[[79, 104, 99, 92, 65],
[69, 115, 149, 120, 137],
[80, 90, 83, 115, 73],
[114, 133, 75, 119, 110],
[88, 97, 120, 94, 116],
[96, 117, 88, 64, 110]]
->
[[96, 117, 88, 64, 110],
[88, 97, 120, 94, 116],
[114, 133, 75, 119, 110],
[80, 90, 83, 115, 73],
[69, 115, 149, 120, 137],
[79, 104, 99, 92, 65]]

[[63, 82, 111],
[130, 92, 96],
[97, 146, 94],
[53, 85, 113],
[110, 130, 95],
[92, 113, 102],
[116, 79, 101],
[80, 123, 102],
[69, 66, 113],
[127, 88, 97]]
->
[[127, 88, 97],
[69, 66, 113],
[80, 123, 102],
[116, 79, 101],
[92, 113, 102],
[110, 130, 95],
[53, 85, 113],
[97, 146, 94],
[130, 92, 96],
[63, 82, 111]]

[[159, 124, 96, 130, 89, 93, 132, 84, 90, 81, 119],
[151, 108, 113, 138, 100, 112, 134, 101, 92, 87, 118],
[134, 109, 95, 103, 103, 99, 106, 82, 75, 103, 100],
[147, 125, 116, 138, 105, 94, 113, 89, 74, 76, 119],
[118, 110, 111, 110, 94, 100, 111, 101, 72, 74, 97],
[118, 108, 92, 105, 102, 113, 107, 85, 76, 109, 98],
[74, 107, 94, 95, 93, 95, 103, 105, 98, 114, 95]]
->
[[74, 107, 94, 95, 93, 95, 103, 105, 98, 114, 95],
[118, 108, 92, 105, 102, 113, 107, 85, 76, 109, 98],
[118, 110, 111, 110, 94, 100, 111, 101, 72, 74, 97],
[147, 125, 116, 138, 105, 94, 113, 89, 74, 76, 119],
[134, 109, 95, 103, 103, 99, 106, 82, 75, 103, 100],
[151, 108, 113, 138, 100, 112, 134, 101, 92, 87, 118],
[159, 124, 96, 130, 89, 93, 132, 84, 90, 81, 119]]

[[112, 94, 90, 78, 104, 101, 107, 99, 83, 81, 91, 123],
[63, 86, 121, 84, 130, 112, 91, 102, 92, 132, 91, 123],
[89, 105, 53, 72, 122, 121, 98, 123, 84, 92, 79, 148],
[99, 80, 125, 91, 139, 86, 83, 118, 108, 114, 106, 116],
[95, 74, 117, 99, 140, 97, 96, 109, 106, 107, 100, 125],
[87, 95, 121, 102, 84, 110, 106, 103, 112, 111, 101, 93]]
->
[[87, 95, 121, 102, 84, 110, 106, 103, 112, 111, 101, 93],
[95, 74, 117, 99, 140, 97, 96, 109, 106, 107, 100, 125],
[99, 80, 125, 91, 139, 86, 83, 118, 108, 114, 106, 116],
[89, 105, 53, 72, 122, 121, 98, 123, 84, 92, 79, 148],
[63, 86, 121, 84, 130, 112, 91, 102, 92, 132, 91, 123],
[112, 94, 90, 78, 104, 101, 107, 99, 83, 81, 91, 123]]

[[114, 104, 124, 65, 140, 98, 94, 87, 74],
[86, 63, 132, 51, 149, 116, 76, 93, 72],
[110, 88, 134, 60, 146, 111, 91, 84, 74],
[110, 90, 129, 56, 147, 112, 93, 85, 82],
[119, 106, 119, 68, 134, 89, 94, 85, 76],
[112, 105, 111, 69, 133, 86, 95, 101, 75],
[68, 46, 130, 47, 147, 118, 64, 92, 71],
[116, 100, 126, 65, 141, 105, 95, 97, 74],
[104, 84, 134, 57, 148, 115, 89, 105, 77]]
->
[[104, 84, 134, 57, 148, 115, 89, 105, 77],
[116, 100, 126, 65, 141, 105, 95, 97, 74],
[68, 46, 130, 47, 147, 118, 64, 92, 71],
[112, 105, 111, 69, 133, 86, 95, 101, 75],
[119, 106, 119, 68, 134, 89, 94, 85, 76],
[110, 90, 129, 56, 147, 112, 93, 85, 82],
[110, 88, 134, 60, 146, 111, 91, 84, 74],
[86, 63, 132, 51, 149, 116, 76, 93, 72],
[114, 104, 124, 65, 140, 98, 94, 87, 74]]

[[67, 57, 100, 136, 73, 66],
[129, 81, 139, 131, 138, 69],
[108, 144, 77, 45, 116, 82],
[138, 78, 159, 83, 104, 81],
[121, 126, 85, 110, 61, 156],
[78, 87, 87, 159, 63, 124],
[137, 114, 52, 76, 102, 59],
[115, 45, 135, 134, 122, 88],
[163, 93, 119, 117, 105, 61],
[64, 80, 109, 136, 45, 103]]
->
[[64, 80, 109, 136, 45, 103],
[163, 93, 119, 117, 105, 61],
[115, 45, 135, 134, 122, 88],
[137, 114, 52, 76, 102, 59],
[78, 87, 87, 159, 63, 124],
[121, 126, 85, 110, 61, 156],
[138, 78, 159, 83, 104, 81],
[108, 144, 77, 45, 116, 82],
[129, 81, 139, 131, 138, 69],
[67, 57, 100, 136, 73, 66]]
---
[[101, 105, 101, 111, 90],
[70, 75, 119, 94, 105],
[148, 82, 102, 62, 109],
[96, 96, 114, 110, 83]]
->
[[101, 105],
[70, 75]]

[[47, 40, 44, 40, 71],
[88, 104, 93, 101, 105],
[115, 120, 112, 114, 110],
[72, 81, 68, 79, 101]]
->
[[47, 40],
[88, 104]]

[[143, 73, 107, 37],
[76, 98, 111, 94],
[42, 95, 91, 119],
[118, 84, 87, 71],
[106, 114, 120, 135]]
->
[[143, 73],
[76, 98]]

[[72, 75, 105],
[53, 79, 101],
[69, 100, 104],
[74, 80, 157]]
->
[[72, 75],
[53, 79]]

[[117, 133, 58, 103, 94],
[43, 104, 77, 101, 104],
[133, 125, 118, 92, 85]]
->
[[117, 133],
[43, 104]]

[[137, 40],
[121, 129],
[89, 142],
[100, 120]]
->
[[137, 40],
[121, 129]]

[[155, 152, 99],
[50, 56, 86]]
->
[[155, 152],
[50, 56]]
---
[[137, 51, 101],
[56, 116, 117],
[108, 104, 94]]
->
[[56, 116, 117],
[108, 104, 94]]

[[135, 107, 97],
[68, 94, 87],
[76, 87, 83],
[54, 89, 107]]
->
[[68, 94, 87],
[76, 87, 83]]

[[100, 109, 69, 70, 94],
[73, 143, 119, 123, 94],
[71, 139, 127, 67, 149],
[97, 120, 49, 90, 126]]
->
[[73, 143, 119],
[71, 139, 127]]

[[107, 110, 130, 153, 146],
[107, 110, 132, 151, 144],
[106, 108, 116, 163, 153]]
->
[[107, 110, 132],
[106, 108, 116]]

[[100, 80, 107],
[98, 37, 88],
[99, 124, 104],
[107, 91, 97]]
->
[[98, 37, 88],
[99, 124, 104]]

[[156, 67, 98],
[154, 70, 96],
[160, 64, 100],
[155, 69, 97],
[158, 65, 99]]
->
[[154, 70, 96],
[160, 64, 100]]
